Below are the code and all the weights of a small trained network. Each question names an input and a class and asks about switching units off, where a switched-off unit gives its printed mean instead of its output.

import numpy as np


def w(rows, s, z=0):
    codes = np.array(rows[::2]) - 128.0
    scale = np.full(codes.shape[1], s)
    scale[-1] = z or s
    return codes * scale


def norm(h):
    return h / np.sqrt((h * h).mean(-1, keepdims=True) + 1e-5)


def f(y):
    return np.maximum(y, 0)


def log_softmax(a):
    a = a - a.max(-1, keepdims=True)
    return a - np.log(np.exp(a).sum(-1, keepdims=True))


def net(x, mask):
    res = np.array(x, float).reshape(1, 6) / 4 @ E
    u = 0
    for l in range(2):
        y = f(norm(res) @ A[l][:, :-1].T + A[l][:, -1])
        res = res + np.where(mask[u : u + 6], y, B[l][:, -1]) @ B[l][:, :-1]
        u += 6
    return log_softmax(norm(res)[-1] @ U[:, :-1].T + U[:, -1])


A, B = {}, {}
E = w([
[101,65,105,71,132,77,101,190,115],'x0',
[198,113,112,103,86,96,174,156,127],'x1',
[133,85,196,88,87,123,118,52,103],'x2',
[176,146,128,143,118,58,59,90,255],'x3',
[158,147,167,126,155,113,248,143,236],'x4',
[140,111,196,147,246,195,172,188,125],'x5',
],0.0065)
A[0] = w([
[90,162,134,174,82,70,175,80,69,109],'L0N0',
[115,253,91,197,164,97,81,55,112,1],'L0N1',
[126,103,190,176,108,163,128,149,124,87],'L0N2',
[134,88,99,121,172,173,27,178,162,65],'L0N3',
[49,92,92,84,198,209,180,98,55,84],'L0N4',
[111,53,130,168,174,94,41,197,133,61],'L0N5',
],0.0061,0.0056)
B[0] = w([
[118,122,114,142,161,150,72,175,119,191],'L0N0',
[67,124,148,167,108,188,77,170,195,169],'L0N1',
[119,126,194,123,187,136,137,99,165,155],'L0N2',
[147,164,174,79,193,125,95,202,143,172],'L0N3',
[113,184,176,127,88,91,141,109,129,253],'L0N4',
[158,123,116,7,220,68,163,141,80,177],'L0N5',
],0.011,0.0036)
A[1] = w([
[161,143,80,170,147,132,212,161,152,28],'L1N0',
[166,87,230,189,163,186,171,115,99,4],'L1N1',
[136,145,126,71,108,152,133,184,110,144],'L1N2',
[1,94,128,184,115,86,177,116,43,26],'L1N3',
[143,51,73,102,50,148,89,147,84,8],'L1N4',
[148,84,158,176,120,136,215,212,165,100],'L1N5',
],0.0088,0.004)
B[1] = w([
[166,145,34,169,146,102,217,219,185,201],'L1N0',
[136,90,109,18,147,250,132,66,139,236],'L1N1',
[132,102,122,189,153,108,92,121,151,208],'L1N2',
[111,138,178,139,72,94,168,181,91,204],'L1N3',
[158,23,37,108,86,140,93,80,76,191],'L1N4',
[145,169,66,166,106,147,149,109,107,255],'L1N5',
],0.011,0.0046)
U = w([
[147,137,170,62,155,254,178,54,114,177],'0',
[170,168,43,185,132,129,207,169,172,92],'1',
[147,109,133,71,228,49,84,174,109,174],'2',
[79,185,136,197,108,183,48,122,173,121],'3',
[137,33,71,118,56,83,72,80,50,141],'4',
[72,156,225,133,74,117,164,163,28,176],'5',
[152,115,178,111,78,26,124,41,203,7],'6',
],0.014,0.0014)

Each question gives the input, the list of numbers given to net, and the class t.
The units are the neurons (one row each of A and B). Each row of codes is followed by its name. A weight is (code - 128) times the scale printed after its matrix; where a second scale follows, it is the last column's (A, B and U).
mask holds one flag per neuron, layer by layer. A switched-off neuron (its flag False) gives its mean, the last column of its row in B, instead of its output. The means were averaged over made-up inputs and are rounded, as every weight is.
A unit's drop is (log p(t) with every unit on - log p(t) with that unit switched off) / (log p(t) with every unit on - log p(t) with every unit switched off).
The circuit of an input: a set's keep is (log p(t) with only the set's units on - log p(t) with every unit switched off) / (log p(t) with every unit on - log p(t) with every unit switched off). Starting from all 12 units, units are removed one at a time, each time the one whose removal leaves the highest keep (on an exact tie, the one counted first), for as long as the keep stays at least 0.8.
circuit, biggest first: the units of the circuit, biggest drop first
unit that matters most: the unit with the biggest drop
k most important neurons: the k neurons with the biggest drops, biggest first
k most important neurons of layer l: the k neurons of layer l with the biggest drops, biggest first
drop when u is switched off: that unit's drop, to one decimal
input [-6,-2,1,8,-7,-8], class 3: unit that matters most => L0N1
input [8,-5,4,-8,3,-7], class 5: 2 most important neurons => [L1N3 L0N4]
input [-8,8,-5,6,-2,-6], class 3: circuit, biggest first => [L0N1 L1N0]
input [-5,5,0,-6,-8,0], class 5: 3 most important neurons => [L0N4 L1N3 L1N1]
input [-1,-1,0,5,-5,-1], class 3: 3 most important neurons => [L0N1 L1N4 L1N0]
input [-5,1,-3,6,-6,7], class 2: 2 most important neurons of layer 0 => [L0N5 L0N3]
input [8,4,7,-4,2,3], class 5: 2 most important neurons of layer 1 => [L1N3 L1N4]
input [8,-1,-8,3,-5,-7], class 2: 2 most important neurons of layer 0 => [L0N5 L0N3]
input [-1,-8,-4,7,-5,1], class 2: 3 most important neurons => [L0N5 L0N3 L1N5]
input [-2,-7,2,-7,-7,-3], class 5: 2 most important neurons => [L0N4 L1N3]
input [-8,0,3,3,2,-2], class 3: 2 most important neurons => [L0N1 L1N1]
input [-7,-3,8,-4,-4,-2], class 5: 2 most important neurons of layer 1 => [L1N3 L1N4]
input [-7,3,4,-7,-2,-3], class 5: drop when L0N4 is switched off => 0.5
input [-3,4,4,7,1,6], class 0: unit that matters most => L1N1
input [5,-5,-6,3,3,0], class 2: drop when L0N5 is switched off => 0.2
input [8,-7,5,-4,0,-1], class 5: drop when L1N3 is switched off => 0.1
input [-7,-4,-8,0,2,-5], class 3: drop when L0N1 is switched off => 1.5
